Here is a tiny trained network, its code and every weight. The questions are about switching its units off for an input and a target symbol, where a switched-off unit gives its printed mean instead of its output.

import numpy as np


def w(rows, s, z=0):
    codes = np.array(rows[::2]) - 128.0
    scale = np.full(codes.shape[1], s)
    scale[-1] = z or s
    return codes * scale


def norm(h):
    return h / np.sqrt((h * h).mean(-1, keepdims=True) + 1e-5)


def f(y):
    return y / 2 * (1 + np.tanh(0.7978845608 * (y + 0.044715 * y**3)))


def softmax(a):
    e = np.exp(a - a.max(-1, keepdims=True))
    return e / e.sum(-1, keepdims=True)


def log_softmax(a):
    a = a - a.max(-1, keepdims=True)
    return a - np.log(np.exp(a).sum(-1, keepdims=True))


def net(x, mask):
    ids = ['Ξβδελτ'.index(c) for c in x.split()]
    T = len(ids)
    res = E[ids] + P[:T]
    r = norm(res)
    for j in range(3):
        rows = slice(3 * j, 3 * j + 3)
        q, k, v = (r @ M[0][rows].T for M in (Q, K, V))
        z = softmax(np.where(np.tri(T) > 0, q @ k.T / 3**0.5, -1e9)) @ v
        o = O[0][rows]
        res = res + np.where(mask[j], z, o[:, -1]) @ o[:, :-1]
    y = f(norm(res) @ A[0][:, :-1].T + A[0][:, -1])
    res = res + np.where(mask[3:15], y, B[0][:, -1]) @ B[0][:, :-1]
    return log_softmax(norm(res)[-1] @ U[:, :-1].T + U[:, -1])


Q, K, V, O, A, B = {}, {}, {}, {}, {}, {}
E = w([
[115,124,135,122,1,145,190,113,65,91,179,61],'Ξ',
[131,136,206,147,166,129,127,133,97,96,70,86],'β',
[165,126,75,161,101,129,123,187,141,68,183,184],'δ',
[179,119,171,128,145,184,130,238,110,156,177,101],'ε',
[101,156,136,150,102,148,132,91,169,67,79,184],'λ',
[189,58,162,122,78,70,114,144,150,181,125,131],'τ',
],0.0076)
P = w([
[90,203,169,106,86,81,44,121,168,112,155,69],'0',
[149,140,98,164,109,146,65,110,106,165,84,109],'1',
[136,142,102,180,138,151,90,100,106,158,109,118],'2',
[191,180,133,58,125,116,146,123,148,93,140,117],'3',
[100,86,156,183,130,143,158,175,163,97,78,138],'4',
[122,120,88,136,139,153,112,112,93,140,107,142],'5',
[173,123,121,14,195,140,179,87,130,78,166,168],'6',
[90,57,144,143,158,95,255,167,104,111,76,175],'7',
[105,121,87,122,124,141,134,103,89,140,97,132],'8',
],0.0066)
Q[0] = w([
[157,119,139,84,144,90,111,134,151,107,151,119],'head 1',
[100,135,77,136,143,134,95,87,116,156,135,98],'head 1',
[170,82,169,105,121,109,161,178,165,123,114,178],'head 1',
[162,123,120,49,138,141,126,95,154,114,184,83],'head 2',
[191,146,124,90,93,117,105,127,129,153,133,122],'head 2',
[157,149,153,36,98,148,99,80,107,143,159,92],'head 2',
[136,140,230,69,140,132,109,63,56,113,89,2],'head 3',
[161,178,70,75,19,126,139,85,85,96,197,117],'head 3',
[154,103,130,115,147,144,120,224,90,151,233,71],'head 3',
],0.0086)
K[0] = w([
[113,158,128,117,151,127,181,106,114,97,101,139],'head 1',
[92,144,143,150,98,81,92,119,170,129,122,118],'head 1',
[151,114,99,86,169,158,163,115,92,134,116,161],'head 1',
[160,114,157,133,100,81,112,113,163,155,134,112],'head 2',
[145,62,130,151,147,98,109,103,136,152,125,121],'head 2',
[153,100,155,124,97,84,75,113,167,179,125,130],'head 2',
[111,103,203,129,118,118,144,100,76,144,77,48],'head 3',
[83,119,78,176,9,87,179,126,103,130,154,115],'head 3',
[157,104,130,117,147,144,113,213,82,162,194,89],'head 3',
],0.011)
V[0] = w([
[159,120,94,155,146,36,103,107,108,86,119,136],'head 1',
[133,168,129,126,142,139,15,183,176,94,154,80],'head 1',
[97,183,153,108,93,127,66,108,139,76,171,59],'head 1',
[188,93,152,62,150,165,163,95,108,80,172,174],'head 2',
[128,188,119,87,183,151,122,74,203,131,112,189],'head 2',
[122,91,45,107,103,151,136,129,122,135,170,164],'head 2',
[123,108,123,107,169,187,216,126,116,80,87,195],'head 3',
[83,254,114,209,117,182,46,152,117,118,83,112],'head 3',
[126,115,160,85,147,133,186,138,75,165,85,215],'head 3',
],0.0044)
O[0] = w([
[138,125,153,188,143,148,80,109,51,81,152,165,163],'head 1',
[97,162,34,90,159,82,74,121,93,105,61,144,249],'head 1',
[203,171,114,33,87,117,46,101,137,91,137,93,216],'head 1',
[182,182,131,146,174,14,132,121,201,93,49,63,60],'head 2',
[219,161,114,124,80,204,146,148,134,151,40,159,32],'head 2',
[158,113,101,179,33,77,137,184,162,131,140,112,53],'head 2',
[186,114,61,89,124,118,1,56,99,164,138,74,78],'head 3',
[172,16,128,145,144,79,225,106,132,163,172,97,253],'head 3',
[142,139,78,139,102,134,52,113,119,153,151,113,69],'head 3',
],0.0042,0.0029)
A[0] = w([
[126,137,112,129,149,126,141,147,143,144,84,143,82],'neuron 1',
[132,128,140,154,152,136,64,100,119,160,91,110,73],'neuron 2',
[101,96,126,144,115,152,99,149,119,188,147,131,108],'neuron 3',
[173,193,133,109,149,125,127,142,158,124,128,114,123],'neuron 4',
[64,249,115,119,104,178,74,125,96,90,145,115,119],'neuron 5',
[147,106,147,125,134,119,163,154,123,105,119,111,129],'neuron 6',
[131,112,86,152,108,126,81,124,132,138,138,151,87],'neuron 7',
[128,142,93,149,96,158,83,79,162,173,90,133,3],'neuron 8',
[114,107,141,149,110,124,139,148,137,163,135,162,82],'neuron 9',
[127,122,140,103,128,148,138,83,113,104,100,139,134],'neuron 10',
[135,129,143,74,124,138,174,120,129,127,174,153,64],'neuron 11',
[118,140,102,179,127,180,94,154,102,155,151,100,94],'neuron 12',
],0.012,0.0049)
B[0] = w([
[108,129,78,126,162,143,143,135,79,125,174,113,121],'neuron 1',
[165,121,122,60,144,164,92,92,141,125,179,143,180],'neuron 2',
[56,133,116,142,140,126,169,79,114,179,105,188,219],'neuron 3',
[58,115,189,150,68,96,130,99,136,140,115,155,152],'neuron 4',
[109,187,254,109,77,35,203,139,206,110,88,155,235],'neuron 5',
[111,181,105,119,117,155,118,120,120,131,153,147,253],'neuron 6',
[130,151,166,175,117,134,117,120,85,120,92,95,182],'neuron 7',
[155,221,105,105,87,218,251,159,184,168,43,150,159],'neuron 8',
[119,139,126,120,169,170,100,75,95,124,120,130,225],'neuron 9',
[141,102,112,112,124,116,85,142,126,155,177,118,239],'neuron 10',
[163,78,95,116,202,178,47,98,121,103,138,98,214],'neuron 11',
[138,108,65,109,118,46,97,191,195,137,139,60,153],'neuron 12',
],0.0084,0.0039)
U = w([
[98,157,218,109,82,50,163,109,207,108,156,130,251],'Ξ',
[153,115,98,49,194,160,62,82,104,76,209,131,152],'β',
[149,132,108,253,116,88,86,148,55,85,69,83,98],'δ',
[27,125,36,108,169,73,133,197,168,206,122,76,26],'ε',
[193,189,106,107,112,224,179,139,133,171,29,122,91],'λ',
[7,103,151,211,149,171,172,35,76,179,114,188,63],'τ',
],0.0041,0.0014)

Each question gives the input, a string of symbols that net reads in full, and the target symbol t.
The units are the heads (3 rows each of Q, K, V and O) and the neurons (one row each of A and B). Each row of codes is followed by its name. A weight is (code - 128) times the scale printed after its matrix; where a second scale follows, it is the last column's (O, A, B and U).
mask holds one flag per unit, heads first, then neurons. A switched-off unit (its flag False) gives its mean, the last column of its rows in O or B, instead of its output. The means were averaged over made-up inputs and are rounded, as every weight is.
A unit's drop is (log p(t) with every unit on - log p(t) with that unit switched off) / (log p(t) with every unit on - log p(t) with every unit switched off).
The circuit of an input: a set's keep is (log p(t) with only the set's units on - log p(t) with every unit switched off) / (log p(t) with every unit on - log p(t) with every unit switched off). Starting from the 12 units with the biggest drops (on a tie, the unit counted first), units are removed one at a time, each time the one whose removal leaves the highest keep (on an exact tie, the one counted first), for as long as the keep stays at least 0.8.
units of the circuit, in order: the units of the circuit, biggest drop first
k most important neurons: the k neurons with the biggest drops, biggest first
which heads matter: for each layer, one digit per head in row order, 1 if its drop is at least 0.15 and else 0, layers parted by /
drop of u: that unit's drop, to one decimal
input τ Ξ ε Ξ, target β: which heads matter : 001
input τ ε ε λ β, target β: units of the circuit, in order : (head 3; neuron 2)
input δ Ξ ε Ξ δ τ β τ λ, target λ: which heads matter : 001
input λ λ λ λ, target β: units of the circuit, in order : (neuron 11; neuron 10)
input ε Ξ δ τ β β τ ε Ξ, target Ξ: units of the circuit, in order : (neuron 5; head 3)
input λ τ τ τ ε Ξ β Ξ, target β: units of the circuit, in order : (neuron 5; neuron 11)
input τ δ δ β τ τ ε τ, target ε: units of the circuit, in order : (head 2; head 1; neuron 1; head 3)
input λ λ τ τ τ β λ β, target λ: units of the circuit, in order : (head 2)
input λ β τ τ ε β, target β: which heads matter : 000
input τ τ τ τ τ τ λ τ, target λ: which heads matter : 011
input λ Ξ τ Ξ λ λ β, target Ξ: which heads matter : 001
input λ τ β τ λ τ τ τ ε, target ε: 2 most important neurons : (neuron 12; neuron 3)
input ε λ δ δ λ, target δ: 4 most important neurons : (neuron 3; neuron 5; neuron 2; neuron 8)
input δ λ τ ε, target Ξ: 2 most important neurons : (neuron 5; neuron 4)
input τ β τ λ τ τ β δ, target δ: which heads matter : 001
input β ε β β β τ τ τ, target τ: which heads matter : 100
input ε ε λ β Ξ ε β β ε, target ε: which heads matter : 000
input δ τ τ δ τ, target δ: 2 most important neurons : (neuron 5; neuron 8)
input τ β τ λ λ τ δ τ, target δ: 3 most important neurons : (neuron 8; neuron 3; neuron 5)
input τ β τ λ τ, target λ: most important neuron : (neuron 11)
input τ τ ε β β τ λ, target Ξ: most important neuron : (neuron 5)
input τ τ λ δ, target Ξ: drop of neuron 5 : 1.0
input τ τ Ξ τ, target β: drop of head 1 : 0.0
input ε β τ δ Ξ δ λ, target Ξ: drop of neuron 5 : 1.5
input τ β Ξ Ξ δ τ β λ, target λ: drop of head 1 : 0.1
